Below is a small trained network, with its code and all its weights. Each question gives an input and a class and asks what happens when units are switched off, that is, made to give their printed mean instead of their output.

import numpy as np


def w(rows, s, z=0):
    codes = np.array(rows[::2]) - 128.0
    scale = np.full(codes.shape[1], s)
    scale[-1] = z or s
    return codes * scale


def norm(h):
    return h / np.sqrt((h * h).mean(-1, keepdims=True) + 1e-5)


def f(y):
    return np.maximum(y, 0)


def log_softmax(a):
    a = a - a.max(-1, keepdims=True)
    return a - np.log(np.exp(a).sum(-1, keepdims=True))


def net(x, mask):
    res = np.array(x, float).reshape(1, 2) / 4 @ E
    u = 0
    for l in range(3):
        y = f(norm(res) @ A[l][:, :-1].T + A[l][:, -1])
        res = res + np.where(mask[u : u + 11], y, B[l][:, -1]) @ B[l][:, :-1]
        u += 11
    return log_softmax(norm(res)[-1] @ U[:, :-1].T + U[:, -1])


A, B = {}, {}
E = w([
[147,27,254,111,87,84],'x0',
[157,87,182,109,222,96],'x1',
],0.0026)
A[0] = w([
[131,131,119,120,153,128,50],'L0N0',
[136,99,117,126,160,110,91],'L0N1',
[131,165,68,130,123,105,168],'L0N2',
[132,143,155,120,155,115,93],'L0N3',
[129,128,154,127,60,95,56],'L0N4',
[125,139,174,133,172,140,110],'L0N5',
[149,123,148,138,150,119,160],'L0N6',
[132,133,102,129,226,121,50],'L0N7',
[116,165,112,128,195,108,7],'L0N8',
[130,147,65,132,128,146,140],'L0N9',
[130,119,154,128,254,120,190],'L0N10',
],0.0074,0.0017)
B[0] = w([
[137,152,116,146,138,168,141],'L0N0',
[114,141,141,161,129,90,160],'L0N1',
[95,123,172,85,158,81,212],'L0N2',
[97,97,120,163,124,72,158],'L0N3',
[180,109,70,119,91,191,187],'L0N4',
[114,131,163,137,111,83,174],'L0N5',
[42,142,161,121,133,134,172],'L0N6',
[141,149,97,139,86,251,201],'L0N7',
[160,158,9,130,109,128,179],'L0N8',
[105,115,182,150,154,89,213],'L0N9',
[203,91,116,91,206,115,254],'L0N10',
],0.012,0.005)
A[1] = w([
[12,196,158,169,109,62,76],'L1N0',
[144,128,110,130,112,149,101],'L1N1',
[150,149,142,125,89,153,160],'L1N2',
[116,139,118,137,88,99,1],'L1N3',
[162,146,118,126,70,160,150],'L1N4',
[168,109,168,149,98,101,213],'L1N5',
[157,133,91,145,113,142,72],'L1N6',
[96,141,159,153,153,116,150],'L1N7',
[143,147,72,124,96,149,81],'L1N8',
[136,134,121,132,89,147,72],'L1N9',
[114,120,77,150,2,188,142],'L1N10',
],0.01,0.0008)
B[1] = w([
[143,157,203,67,66,205,254],'L1N0',
[110,141,128,101,139,98,166],'L1N1',
[101,124,131,154,137,133,160],'L1N2',
[119,139,127,109,160,135,133],'L1N3',
[104,119,157,167,175,139,189],'L1N4',
[135,149,111,96,189,84,178],'L1N5',
[100,136,117,87,148,141,176],'L1N6',
[132,136,110,71,86,149,189],'L1N7',
[143,111,149,103,153,75,187],'L1N8',
[87,140,112,127,147,124,160],'L1N9',
[9,64,105,249,124,170,239],'L1N10',
],0.013,0.0062)
A[2] = w([
[150,164,31,138,139,166,107],'L2N0',
[109,136,75,109,126,194,69],'L2N1',
[124,127,79,131,123,163,7],'L2N2',
[151,109,166,77,58,160,107],'L2N3',
[141,122,131,170,115,148,58],'L2N4',
[126,154,101,144,137,145,100],'L2N5',
[75,120,85,187,135,137,85],'L2N6',
[171,123,157,162,154,135,71],'L2N7',
[173,146,8,147,119,181,78],'L2N8',
[140,145,161,72,85,157,101],'L2N9',
[174,135,92,148,128,107,200],'L2N10',
],0.013,0.0012)
B[2] = w([
[198,146,48,170,131,216,190],'L2N0',
[175,73,143,104,155,60,193],'L2N1',
[103,161,130,104,167,81,156],'L2N2',
[73,202,192,70,77,206,255],'L2N3',
[96,121,117,130,163,112,146],'L2N4',
[164,59,135,96,129,127,149],'L2N5',
[13,62,104,203,125,173,223],'L2N6',
[61,170,112,77,58,45,154],'L2N7',
[200,210,21,137,221,247,194],'L2N8',
[109,160,200,110,47,201,252],'L2N9',
[105,103,211,149,88,147,164],'L2N10',
],0.011,0.0065)
U = w([
[110,166,187,75,58,175,182],'0',
[199,149,58,118,170,171,174],'1',
[39,71,114,186,130,128,176],'2',
[137,90,158,66,168,9,167],'3',
[152,132,108,145,71,69,24],'4',
[154,133,112,149,81,73,2],'5',
[167,133,123,161,79,71,19],'6',
],0.015,0.0071)

Each question gives the input, the list of numbers given to net, and the class t.
The units are the neurons (one row each of A and B). Each row of codes is followed by its name. A weight is (code - 128) times the scale printed after its matrix; where a second scale follows, it is the last column's (A, B and U).
mask holds one flag per neuron, layer by layer. A switched-off neuron (its flag False) gives its mean, the last column of its row in B, instead of its output. The means were averaged over made-up inputs and are rounded, as every weight is.
A unit's drop is (log p(t) with every unit on - log p(t) with that unit switched off) / (log p(t) with every unit on - log p(t) with every unit switched off).
unit that matters most: the unit with the biggest drop
k most important neurons: the k neurons with the biggest drops, biggest first
k most important neurons of layer l: the k neurons of layer l with the biggest drops, biggest first
drop when u is switched off: that unit's drop, to one decimal
input [2,0], class 2: unit that matters most -> L0N10
input [2,6], class 3: 3 most important neurons -> L0N10, L1N0, L1N10
input [0,7], class 1: 2 most important neurons -> L0N7, L1N0
input [1,5], class 3: 3 most important neurons -> L0N10, L1N0, L1N10
input [0,5], class 1: 2 most important neurons -> L0N10, L0N7
input [3,0], class 2: 2 most important neurons of layer 0 -> L0N10, L0N4
input [2,3], class 3: 2 most important neurons -> L0N10, L1N0
input [-1,7], class 1: 2 most important neurons of layer 0 -> L0N10, L0N7
input [7,5], class 3: 2 most important neurons -> L1N0, L1N10
input [1,-7], class 2: 2 most important neurons -> L0N4, L0N10
input [1,8], class 3: 2 most important neurons of layer 0 -> L0N10, L0N5
input [1,6], class 3: 3 most important neurons of layer 0 -> L0N10, L0N5, L0N4
input [8,6], class 3: 2 most important neurons of layer 1 -> L1N0, L1N10
input [-6,2], class 1: unit that matters most -> L1N0
input [5,3], class 3: drop when L1N10 is switched off -> 0.6
input [-2,7], class 1: drop when L0N10 is switched off -> 1.3
input [7,1], class 3: drop when L0N7 is switched off -> 1.0
input [-2,5], class 1: drop when L0N10 is switched off -> 1.1
input [-1,8], class 1: 2 most important neurons of layer 0 -> L0N10, L0N7
input [4,2], class 3: most important neuron -> L1N0
input [2,1], class 3: 2 most important neurons -> L1N0, L1N10
